Here is a tiny trained network, its code and every weight. The questions are about switching its units off for an input and a target symbol, where a switched-off unit gives its printed mean instead of its output.

import numpy as np


def w(rows, s, z=0):
    codes = np.array(rows[::2]) - 128.0
    scale = np.full(codes.shape[1], s)
    scale[-1] = z or s
    return codes * scale


def norm(h):
    return h / np.sqrt((h * h).mean(-1, keepdims=True) + 1e-5)


def f(y):
    return y / 2 * (1 + np.tanh(0.7978845608 * (y + 0.044715 * y**3)))


def softmax(a):
    e = np.exp(a - a.max(-1, keepdims=True))
    return e / e.sum(-1, keepdims=True)


def log_softmax(a):
    a = a - a.max(-1, keepdims=True)
    return a - np.log(np.exp(a).sum(-1, keepdims=True))


def net(x, mask):
    ids = ['βδεζηθλμξσω'.index(c) for c in x.split()]
    T = len(ids)
    res = E[ids] + P[:T]
    u = 0
    for l in range(3):
        q, k, v = (norm(res) @ M[l].T for M in (Q, K, V))
        z = softmax(np.where(np.tri(T) > 0, q @ k.T / 2**0.5, -1e9)) @ v
        res = res + np.where(mask[u], z, O[l][:, -1]) @ O[l][:, :-1]
        u += 1
        y = f(norm(res) @ A[l][:, :-1].T + A[l][:, -1])
        res = res + np.where(mask[u : u + 4], y, B[l][:, -1]) @ B[l][:, :-1]
        u += 4
    return log_softmax(norm(res)[-1] @ U[:, :-1].T + U[:, -1])


Q, K, V, O, A, B = {}, {}, {}, {}, {}, {}
E = w([
[121,1,137],'β',
[114,14,147],'δ',
[148,141,96],'ε',
[201,121,92],'ζ',
[48,243,141],'η',
[74,52,139],'θ',
[122,128,212],'λ',
[117,134,208],'μ',
[55,110,90],'ξ',
[111,134,214],'σ',
[114,92,201],'ω',
],0.0062)
P = w([
[234,184,44],'0',
[25,220,234],'1',
[68,222,196],'2',
[205,4,87],'3',
[129,84,79],'4',
[154,93,105],'5',
[178,75,96],'6',
[143,121,82],'7',
],0.002)
Q[0] = w([
[117,254,163],'0.h1',
[184,104,43],'0.h1',
],0.0042)
K[0] = w([
[116,149,27],'0.h1',
[159,72,252],'0.h1',
],0.0049)
V[0] = w([
[255,21,85],'0.h1',
[195,163,69],'0.h1',
],0.0036)
O[0] = w([
[81,129,107,4],'0.h1',
[3,195,118,24],'0.h1',
],0.0045,0.0013)
A[0] = w([
[208,254,76,139],'0.n1',
[126,213,117,10],'0.n2',
[218,91,85,253],'0.n3',
[216,75,59,198],'0.n4',
],0.0062,0.0011)
B[0] = w([
[95,254,132,215],'0.n1',
[146,194,158,115],'0.n2',
[99,198,49,254],'0.n3',
[174,209,54,242],'0.n4',
],0.0054,0.0016)
Q[1] = w([
[114,250,243],'1.h1',
[1,105,174],'1.h1',
],0.005)
K[1] = w([
[254,126,65],'1.h1',
[199,111,87],'1.h1',
],0.0068)
V[1] = w([
[42,187,106],'1.h1',
[118,105,2],'1.h1',
],0.0044)
O[1] = w([
[32,108,183,97],'1.h1',
[126,117,2,2],'1.h1',
],0.0063,0.0022)
A[1] = w([
[186,113,132,123],'1.n1',
[214,118,100,182],'1.n2',
[178,141,254,240],'1.n3',
[134,114,85,2],'1.n4',
],0.0055,0.0017)
B[1] = w([
[77,137,130,141],'1.n1',
[67,221,170,150],'1.n2',
[99,77,18,253],'1.n3',
[161,69,252,106],'1.n4',
],0.0048)
Q[2] = w([
[157,53,71],'2.h1',
[205,178,254],'2.h1',
],0.0072)
K[2] = w([
[59,220,255],'2.h1',
[60,107,6],'2.h1',
],0.0061)
V[2] = w([
[39,118,135],'2.h1',
[150,136,254],'2.h1',
],0.0072)
O[2] = w([
[73,247,97,180],'2.h1',
[159,149,219,251],'2.h1',
],0.011,0.002)
A[2] = w([
[142,150,165,72],'2.n1',
[157,254,197,166],'2.n2',
[100,166,202,59],'2.n3',
[144,95,135,2],'2.n4',
],0.0043,0.003)
B[2] = w([
[127,44,90,110],'2.n1',
[1,86,112,254],'2.n2',
[122,55,100,128],'2.n3',
[184,71,81,72],'2.n4',
],0.0052,0.0023)
U = w([
[168,246,84,251],'β',
[115,194,66,125],'δ',
[133,109,45,106],'ε',
[145,140,187,79],'ζ',
[219,2,96,230],'η',
[131,94,38,59],'θ',
[61,194,115,149],'λ',
[73,103,140,61],'μ',
[132,88,37,37],'ξ',
[155,101,196,125],'σ',
[180,123,183,108],'ω',
],0.0086,0.0027)

Each question gives the input, a string of symbols that net reads in full, and the target symbol t.
The units are the heads (2 rows each of Q, K, V and O) and the neurons (one row each of A and B). Each row of codes is followed by its name. A weight is (code - 128) times the scale printed after its matrix; where a second scale follows, it is the last column's (O, A, B and U).
mask holds one flag per unit, layer by layer, with each layer's heads first. A switched-off unit (its flag False) gives its mean, the last column of its rows in O or B, instead of its output. The means were averaged over made-up inputs and are rounded, as every weight is.
A unit's drop is (log p(t) with every unit on - log p(t) with that unit switched off) / (log p(t) with every unit on - log p(t) with every unit switched off).
The circuit of an input: a set's keep is (log p(t) with only the set's units on - log p(t) with every unit switched off) / (log p(t) with every unit on - log p(t) with every unit switched off). Starting from the 12 units with the biggest drops (on a tie, the unit counted first), units are removed one at a time, each time the one whose removal leaves the highest keep (on an exact tie, the one counted first), for as long as the keep stays at least 0.8.
circuit, biggest first: the units of the circuit, biggest drop first
most important unit: the unit with the biggest drop
top k neurons: the k neurons with the biggest drops, biggest first
drop when u is switched off: that unit's drop, to one decimal
input ε λ ω ω, target λ: most important unit -> 2.h1
input ω δ λ θ ζ ξ, target η: circuit, biggest first -> (0.n1 2.h1 1.h1)
input ω ζ β, target η: circuit, biggest first -> (1.h1 2.n2)
input ω μ ε β ω λ, target η: circuit, biggest first -> (0.n1 1.h1 2.h1)
input ω ε ω ω β ω μ, target η: circuit, biggest first -> (0.n1 2.h1 1.h1)
input ω ω σ σ λ, target η: circuit, biggest first -> (1.h1 0.n1 2.h1)
input ω ξ ω ω θ, target η: circuit, biggest first -> (1.h1 0.n1 2.h1 0.h1)
input ω ω σ ω β θ ω, target η: circuit, biggest first -> (1.h1 0.n1 1.n3)
input ω ξ ξ ε θ, target η: top 2 neurons -> (0.n1 1.n2)
input ω ζ ε θ σ, target η: circuit, biggest first -> (1.h1 2.h1)
input ω β ζ ε ξ, target η: top 2 neurons -> (0.n1 1.n3)
input ω ε ω ξ λ ω μ, target η: top 2 neurons -> (0.n1 2.n2)
input ω ε δ σ ε ω, target η: top 2 neurons -> (0.n1 2.n2)
input ω ε δ, target η: circuit, biggest first -> (2.h1)
input ε λ λ ω μ δ, target λ: drop when 2.n1 is switched off -> 0.0
input ε λ λ η ξ β ω β, target λ: drop when 2.h1 is switched off -> 1.3
input ε λ σ λ ε ε δ, target λ: drop when 0.h1 is switched off -> 0.4
